Below is a small trained network, with its code and all its weights. Each question gives an input and a class and asks what happens when units are switched off, that is, made to give their printed mean instead of their output.

import numpy as np


def w(rows, s, z=0):
    codes = np.array(rows[::2]) - 128.0
    scale = np.full(codes.shape[1], s)
    scale[-1] = z or s
    return codes * scale


def f(y):
    return np.maximum(y, 0)


def log_softmax(a):
    a = a - a.max(-1, keepdims=True)
    return a - np.log(np.exp(a).sum(-1, keepdims=True))


def net(x, mask):
    res = np.array(x, float).reshape(1, 7) / 4 @ E
    y = f(res @ A[0][:, :-1].T + A[0][:, -1])
    res = res + np.where(mask, y, B[0][:, -1]) @ B[0][:, :-1]
    return log_softmax(res[-1] @ U[:, :-1].T + U[:, -1])


A, B = {}, {}
E = w([
[131,141,127,122],'x0',
[235,76,104,75],'x1',
[129,120,127,127],'x2',
[127,132,125,124],'x3',
[130,188,255,66],'x4',
[128,120,130,131],'x5',
[129,114,131,133],'x6',
],0.0083)
A[0] = w([
[245,117,101,94,191],'N1',
[125,143,225,118,91],'N2',
[129,79,61,131,41],'N3',
[12,167,148,220,2],'N4',
[136,124,189,64,185],'N5',
[101,126,161,93,239],'N6',
],0.012,0.0036)
B[0] = w([
[74,102,212,33,255],'N1',
[172,127,15,73,211],'N2',
[99,171,105,82,190],'N3',
[149,77,202,2,211],'N4',
[75,99,38,165,219],'N5',
[142,21,108,170,195],'N6',
],0.0078,0.0085)
U = w([
[119,101,230,59,77],'0',
[124,120,131,113,237],'1',
[131,90,124,129,196],'2',
[123,124,132,108,194],'3',
[103,114,113,108,132],'4',
[120,103,128,123,144],'5',
[118,107,7,110,2],'6',
[239,210,176,230,12],'7',
],0.011,0.0074)

Each question gives the input, the list of numbers given to net, and the class t.
The units are the neurons (one row each of A and B). Each row of codes is followed by its name. A weight is (code - 128) times the scale printed after its matrix; where a second scale follows, it is the last column's (A, B and U).
mask holds one flag per neuron, in row order. A switched-off neuron (its flag False) gives its mean, the last column of its row in B, instead of its output. The means were averaged over made-up inputs and are rounded, as every weight is.
A unit's drop is (log p(t) with every unit on - log p(t) with that unit switched off) / (log p(t) with every unit on - log p(t) with every unit switched off).
The circuit of an input: a set's keep is (log p(t) with only the set's units on - log p(t) with every unit switched off) / (log p(t) with every unit on - log p(t) with every unit switched off). Starting from all 6 units, units are removed one at a time, each time the one whose removal leaves the highest keep (on an exact tie, the one counted first), for as long as the keep stays at least 0.8.
circuit, biggest first: the units of the circuit, biggest drop first
most important unit: the unit with the biggest drop
top k neurons: the k neurons with the biggest drops, biggest first
drop when u is switched off: that unit's drop, to one decimal
input [-6,-4,-8,-6,8,-6,-5], class 4: circuit, biggest first -> [N2]
input [6,-7,4,-4,-2,7,2], class 0: top 3 neurons -> [N4; N5; N2]
input [5,-2,-6,-2,8,-5,-3], class 6: circuit, biggest first -> [N2; N5]
input [0,-2,2,0,8,-1,-1], class 6: top 3 neurons -> [N2; N5; N1]
input [7,-8,6,5,-8,7,-7], class 0: top 3 neurons -> [N4; N5; N2]
input [2,5,-5,5,7,1,4], class 6: circuit, biggest first -> [N5; N2]
input [1,8,4,-1,-1,-7,-1], class 0: top 2 neurons -> [N1; N2]
input [-8,8,2,1,-1,-1,-6], class 0: top 2 neurons -> [N1; N2]
input [-5,-7,6,-3,-6,-3,7], class 0: top 3 neurons -> [N4; N5; N2]
input [8,8,3,3,-1,5,-3], class 0: top 2 neurons -> [N1; N2]
input [3,7,-5,1,-6,-3,2], class 0: top 3 neurons -> [N1; N5; N2]
input [7,0,-1,-2,8,1,1], class 6: top 2 neurons -> [N2; N5]
input [4,-6,5,4,-2,0,-5], class 0: top 2 neurons -> [N4; N5]
input [-6,5,-8,-3,8,2,-8], class 4: most important unit -> N5
input [-2,-6,-8,5,8,5,3], class 4: top 3 neurons -> [N2; N5; N1]
input [2,-8,8,-2,-6,5,-4], class 0: drop when N4 is switched off -> 0.9
input [-6,3,-2,-5,7,3,-1], class 6: drop when N5 is switched off -> 0.3
input [-3,-1,7,-1,7,-2,2], class 4: drop when N5 is switched off -> -0.1
